In the rows, 128 means zero.
Each row is followed by its group and then its class within the group.
[128 134 159 119 123 118 118 139 132 191 112 126 146 101 130 118 123 132
 140 118 126 113 141 124 155 134 144 105 124 150 132 125 137 128 118  94
 124 115 118 142 136 127 103 147 168 120 124  96 126 131 134 137 146  91
 140 134 135 132 134 130 135 117 140 128 125 113 150 118 123  63 123 158
 138 138 152 146  98 119] : mp Y
[115 141 146 124 124 118 115 141 134 205 113 148 139 120 138 127  91 128
 148 141 128 116 152 123 137 124 140 114 148 147 119 117 176 137 112 109
 129  99 131 139 136 133  99 142 162 124 130  99 122 126 125 136 125  90
 142 128 128 139 130 117 127 125 136 137 117 132 148 126 127 105 127 156
 147 128 119 131 147 118] : mp Y
[132 142 144 129 105 126 111 116 129 252 117 139 148  92 119 111  95 134
 143 149 128 125 144 114 136 114 145 101 128 156 124 114 135 115 108 107
 107 117  99 136 134 120 108 156 146 117 120 110 121 121 120 136 142  81
 134 125 147 121 130 122 131 135 150 111 123 137 142 122 136 102 145 145
 146 124 135 152 197 124] : sg A
[125 136 144 118 128 120 120 136 138 156 126 124 142 113 128 130 133 128
 132 124 128 131 144 133 141 126 130 120 125 144 131 119 153 129 123 102
 135 108 126 137 146 134 108 149 165 124 101 110 131 129 138 142 152  89
 157 143 133 139 135 132 130 108 130 133 109 123 141 134 114  69 101 152
 146 137 139 125  74 130] : zj L
[134 147 138 122 125 119 112 143 124 153 113 115 125 120 134 131 123 117
 132 132 119 108 135 130 137 128 143 117 117 134 127 118 132  95 118 112
 126 119 132 136 139 138 101 146 160 128 135 106 124 142 128 137 148  98
 137 135 201 130 143 131 133 116 139 132 127 124 139 124 125  88 139 151
 138 126 134 126 100 137] : mp S
[110 144 158 141 113 107  75 149 135 252 108 126 143 125 135 112 101 126
 160 157 119 119 143 117 144 121 164 109 114 150 118 112 134 138  94  89
 130 101 131 138 142 125  87 149 188 145 127  56 103 124 116 145 140  49
 152 146 133 139 128 145 113 109 155 132 104 140 163 125 138 115 132 188
 179 123 139 150 211 110] : mp X
[128 133 144 127 111 144 117 113 121 200 118 143 136 104 131 124 110 138
 145 145 125 122 132 118 133 126 140 112 123 137 127 121 132 134 107 114
 107 121 116 133 129 129 117 147 133 113 113 104 120 140 107 130 132 114
 133 118 130 122 123 133 119 136 141 117 135 135 146 127 112 116 125 141
 145 126 135 135 194 117] : sg W
[132 140 166 123 121 123 113 146 132 252 120 139 178 103 129 121 129 128
 148 138 116 119 149 116 142 122 163  98 121 142 107 117 138 132 116  99
  93 122 103 146 135 125  93 153 165 119 123  98 128 134 134 139 152  78
 152 124 124 128 129 149 129 118 144 125 116 114 174 112 125  63 127 154
 160 129 138 151 169 132] : sg R
[138 132 156 131 115 118 110 146 129 252 125 142 144 104 136 119 101 126
 140 146 121 129 138 113 145 133 153 102 115 138 113 120 135 133 108  99
  84 120 102 114 127 148  97 148 152 116 128  84 118 131 123 132 152  77
 132 121 134 144 139 144 127 127 147 127 128 130 152 113 125  83 129 149
 163 126 136 153 200 130] : sg W
[134 139 158 116 114 121 118 132 129 246 120 139 147  97 123 127  99 133
 141 143 126 125 154 111 121 118 146 100 125 129 124  97 136 123 109  98
  87 118 106 135 126 121  93 161 152 118 116 108 129 131 130 138 149  77
 133 126 134 117 131 151 129 117 129 117 115 116 159 110 118  68 125 129
 151 123 136 152 155 134] : sg R
[116 146 138 126 124 113 110 159 137 210 114 113 135 147 146  99 123 125
 161 156 122 109 173 115 134 114 138 119 124 134 123 124 138 141  96 116
 126 103 148 142 124 136 107 123 169 127 130  68 111 128 116 128 121  67
 128 120 136 137 114 122 100 118 140 142  98 150 153 140 137 153 134 165
 173 115 125 131 213 108] : zj H
[125 133 165 114 116 113 110 137 125 221 115 128 150 107 141 110 114 130
 149 135 117 131 144  98 132 118 130  97 110 142 122 114 142 130 122 103
  93 119 108 146 135 130 103 150 157 122 115  89 121 143 130 135 143  71
 134 128 133 132 132 141 155 119 121 122 109 122 137 128 132 111 130 140
 162 121 141 143 161 122] : mg Q
[128 132 150 102 127 134 121 152 121 209 107 130 138 117 136 108 133 131
 141 126 121 122 143 108 137 117 121 104 108 159 129 121 142 123 128 106
 106 106 132 138 152 120  98 147 173 116 120  88 127 126 135 135 150  50
 143 131 129 134 132 137 120 101 125 129 101 112 155 123 128  83 133 154
 157 116 137 151 114 117] : mg K
[125 156 145 127 117 118 113 140 127 193 119 124 143 110 123 141 120 132
 136 130 115 122 143 122 150 122 156 114 134 149 121 122 144 125 119 101
 135 120 124 138 130 126 103 156 152 125 124  99 116 131 127 135 146  86
 138 132 137 138 131 136 131 116 146 134 110 124 145 139 122  71 131 160
 150 126 137 121 108 129] : mp Y
[126 128 143 109 127 130 117 144 117 164 104 126 129 127 129 132 123 132
 133 128 128 122 124 120 140 112 113 119 123 141 116 117 136 134 127 103
 118 110 133 137 132 128 103 146 166 132 128 105 130 125 129 135 140  82
 136 133 130 134 133 136 119 106 128 122 103 114 142 134 120 107 128 147
 145 134 116 136  91 131] : zj L
[130 137 159 123 102 112 114 140 147 248 115 144 152  98 130 113 112 136
 142 138 122 123 135 113 130 133 143  98 119 136 120 115 133 129 115 102
  94 115 122 136 137 123 100 152 151 123 119 104 121 131 127 130 148  83
 138 121  56 117 138 135 127 116 144 127 113 130 152 121 125  88 134 141
 156 122 130 160 187 124] : sg W
[121 135 159 127 126 116 120 142 140 180 121 115 137 111 140 106 118 132
 137 123 123 101 120 124 137 110 130 118 115 144 137 123 143 135 131 106
 106 116 140 133 139 130 113 140 161 118 126  98 114 131 135 131 141  78
 143 136 131 139 134 126 124 105 111 138 111 117 150 124 124 101 125 165
 161 125 130 135 137 115] : zj C
[127 130 159 100 127 130 123 149 134 189 117 125 146 109 124  52 123 130
 115 112 118 123 136 121 138 117 111 104 117 153 133 126 138 130 137 102
 102  99 123 135 137 127 107 155 164 111 127 104 140 127 140 142 153  63
 134 130 137 142 127 139 129 108 117 132 109  95 148 120 137  67 123 140
 155 144 141 141  79 124] : mg Q
[124 145 150 112 123 125 113 140 121 163  97 120 139 112 138 136 130 131
 135 125 122 124 177 118 147 122 106  95 116 147 128 118 145 129 128  98
 119  99 140 131 139 125 113 134 160 116 125  97 134 126 123 126 143  73
 139 127 128 138 133 123 124 111 128 125 108 116 153 133 119  76 126 157
 128 130 143 121  88 117] : zj C
[125 134 167  99 140 121 112 150 136 203 100 135 134 116 132  84 128 146
 136 115 124 124 117 107 134 125 122 109 127 153 132 119 132 145 138 106
  81 109 132 139 136 120 104 160 162 117 125  92 123 130 135 138 145  67
 150 128 129 126 137 134 130 122 128 129 107 109 161 121 121  84 126 141
 163 134 143 164 135 113] : mg F
[131 131 159 124 118 123 117 130 130 246 114 136 143 103 126 117  99 127
 140 123 119 122 130 108 139 136 145  94 124 144 119 117 134 122 118  98
  94 115 113 143 135 115  98 162 149 124 123 105 130 124 131 136 151  81
 143 123 131 127 133 143 129 131 158 121 121 116 143 126 125  88 127 143
 149 125 136 156 158 117] : sg W
[129 103 163 120  98 116 109 117 127 252 123 145 142  91 128 122  99 131
 146 160 116 126 150 108 134 122 148  92 124 144 122 109 136 130 103  91
  86 112 101 140 127 126  89 165 175 136 119  94 123 125 120 149 154  58
 140 127 127 117 131 146 126 142 142 123 111 127 151 119 125  69 128 147
 170 129 149 161 177 137] : sg R
